Below are the code and all the weights of a small trained network. Each question names an input and a class and asks about switching units off, where a switched-off unit gives its printed mean instead of its output.

import numpy as np


def w(rows, s, z=0):
    codes = np.array(rows[::2]) - 128.0
    scale = np.full(codes.shape[1], s)
    scale[-1] = z or s
    return codes * scale


def norm(h):
    return h / np.sqrt((h * h).mean(-1, keepdims=True) + 1e-5)


def f(y):
    return y / 2 * (1 + np.tanh(0.7978845608 * (y + 0.044715 * y**3)))


def log_softmax(a):
    a = a - a.max(-1, keepdims=True)
    return a - np.log(np.exp(a).sum(-1, keepdims=True))


def net(x, mask):
    res = np.array(x, float).reshape(1, 5) / 4 @ E
    u = 0
    for l in range(2):
        y = f(norm(res) @ A[l][:, :-1].T + A[l][:, -1])
        res = res + np.where(mask[u : u + 9], y, B[l][:, -1]) @ B[l][:, :-1]
        u += 9
    return log_softmax(norm(res)[-1] @ U[:, :-1].T + U[:, -1])


A, B = {}, {}
E = w([
[157,104,125,132,143,173,128],'x0',
[108,163,122,1,224,123,204],'x1',
[92,37,212,59,127,135,82],'x2',
[57,115,251,176,126,176,200],'x3',
[149,153,143,115,104,106,127],'x4',
],0.0075)
A[0] = w([
[125,150,100,80,203,87,70,138],'L0N0',
[117,134,93,75,138,148,182,165],'L0N1',
[121,60,170,60,94,99,127,226],'L0N2',
[90,83,61,38,103,126,86,170],'L0N3',
[198,145,83,137,142,99,225,251],'L0N4',
[124,102,135,132,153,162,196,216],'L0N5',
[121,136,119,60,176,104,164,238],'L0N6',
[133,106,79,126,85,125,2,27],'L0N7',
[148,160,54,75,184,100,80,82],'L0N8',
],0.0093,0.0026)
B[0] = w([
[207,82,147,182,107,214,137,210],'L0N0',
[107,169,190,82,93,95,97,201],'L0N1',
[111,74,175,68,183,149,96,221],'L0N2',
[229,142,164,159,117,125,154,212],'L0N3',
[46,144,109,127,101,106,148,251],'L0N4',
[97,177,134,111,142,49,118,203],'L0N5',
[126,161,173,103,167,153,104,254],'L0N6',
[115,71,108,88,137,55,255,209],'L0N7',
[137,125,116,147,153,180,49,236],'L0N8',
],0.0094,0.0055)
A[1] = w([
[87,67,152,91,87,157,196,183],'L1N0',
[102,72,156,139,105,180,56,3],'L1N1',
[80,134,145,206,120,157,153,154],'L1N2',
[163,242,134,88,131,199,126,150],'L1N3',
[85,122,20,163,112,78,120,117],'L1N4',
[208,94,2,160,133,101,133,146],'L1N5',
[220,70,176,92,129,98,113,63],'L1N6',
[67,102,169,94,110,148,15,186],'L1N7',
[140,132,96,221,65,100,195,86],'L1N8',
],0.0088,0.0031)
B[1] = w([
[74,143,32,152,137,79,77,200],'L1N0',
[19,187,87,152,44,102,141,148],'L1N1',
[240,165,214,184,157,76,164,193],'L1N2',
[132,138,1,213,180,74,90,241],'L1N3',
[223,93,128,70,66,183,104,211],'L1N4',
[42,181,98,100,94,151,151,254],'L1N5',
[146,67,112,144,125,57,136,213],'L1N6',
[145,107,102,171,39,191,131,239],'L1N7',
[117,152,194,74,154,218,141,243],'L1N8',
],0.0087,0.0049)
U = w([
[166,153,75,81,49,199,164,243],'0',
[154,199,15,187,206,133,64,87],'1',
[151,6,97,101,119,57,173,211],'2',
[226,73,150,87,198,180,30,158],'3',
[191,180,241,188,116,152,186,146],'4',
[40,224,127,136,188,57,155,161],'5',
[38,62,180,222,49,121,83,4],'6',
[43,103,231,57,197,142,79,53],'7',
],0.015,0.0022)

Each question gives the input, the list of numbers given to net, and the class t.
The units are the neurons (one row each of A and B). Each row of codes is followed by its name. A weight is (code - 128) times the scale printed after its matrix; where a second scale follows, it is the last column's (A, B and U).
mask holds one flag per neuron, layer by layer. A switched-off neuron (its flag False) gives its mean, the last column of its row in B, instead of its output. The means were averaged over made-up inputs and are rounded, as every weight is.
A unit's drop is (log p(t) with every unit on - log p(t) with that unit switched off) / (log p(t) with every unit on - log p(t) with every unit switched off).
The circuit of an input: a set's keep is (log p(t) with only the set's units on - log p(t) with every unit switched off) / (log p(t) with every unit on - log p(t) with every unit switched off). Starting from the 12 units with the biggest drops (on a tie, the unit counted first), units are removed one at a time, each time the one whose removal leaves the highest keep (on an exact tie, the one counted first), for as long as the keep stays at least 0.8.
circuit, biggest first: the units of the circuit, biggest drop first
top k neurons: the k neurons with the biggest drops, biggest first
top k neurons in layer l: the k neurons of layer l with the biggest drops, biggest first
input [-7,4,-2,0,2], class 1: circuit, biggest first : (L1N3 L0N0)
input [-8,-4,0,5,-2], class 4: circuit, biggest first : (L1N2)
input [7,-3,0,2,-7], class 4: top 3 neurons : (L0N2 L1N2 L0N8)
input [-8,-2,-2,1,-8], class 4: top 2 neurons : (L1N2 L0N7)
input [-8,4,7,0,-2], class 3: circuit, biggest first : (L0N3 L0N4)
input [-3,0,4,3,6], class 6: top 2 neurons : (L1N7 L0N7)
input [6,0,6,3,7], class 6: top 3 neurons in layer 1 : (L1N7 L1N1 L1N8)
input [2,-2,-1,-8,-8], class 0: top 3 neurons : (L1N5 L0N7 L0N2)
input [4,-7,0,-4,-6], class 0: top 4 neurons : (L1N5 L0N2 L1N8 L1N4)
input [1,0,-3,-7,1], class 0: top 2 neurons : (L0N7 L1N5)
input [3,1,-4,7,0], class 5: top 2 neurons in layer 0 : (L0N0 L0N5)
input [4,-8,-1,0,6], class 0: top 4 neurons in layer 1 : (L1N5 L1N4 L1N8 L1N0)
input [8,-1,-4,-1,-3], class 0: top 2 neurons : (L1N4 L0N6)
input [-8,0,-5,-2,5], class 0: top 3 neurons : (L1N4 L0N4 L0N6)
input [-4,4,-1,8,-6], class 5: top 3 neurons in layer 1 : (L1N8 L1N4 L1N0)
input [6,-1,7,-3,4], class 2: top 2 neurons : (L0N7 L1N6)
input [2,2,-5,1,-1], class 5: circuit, biggest first : (L0N4)
input [7,-8,3,-1,-3], class 2: top 2 neurons : (L0N7 L0N8)
input [6,2,1,5,8], class 7: top 3 neurons in layer 0 : (L0N2 L0N4 L0N7)
input [-4,-1,8,6,7], class 6: circuit, biggest first : (L1N7)
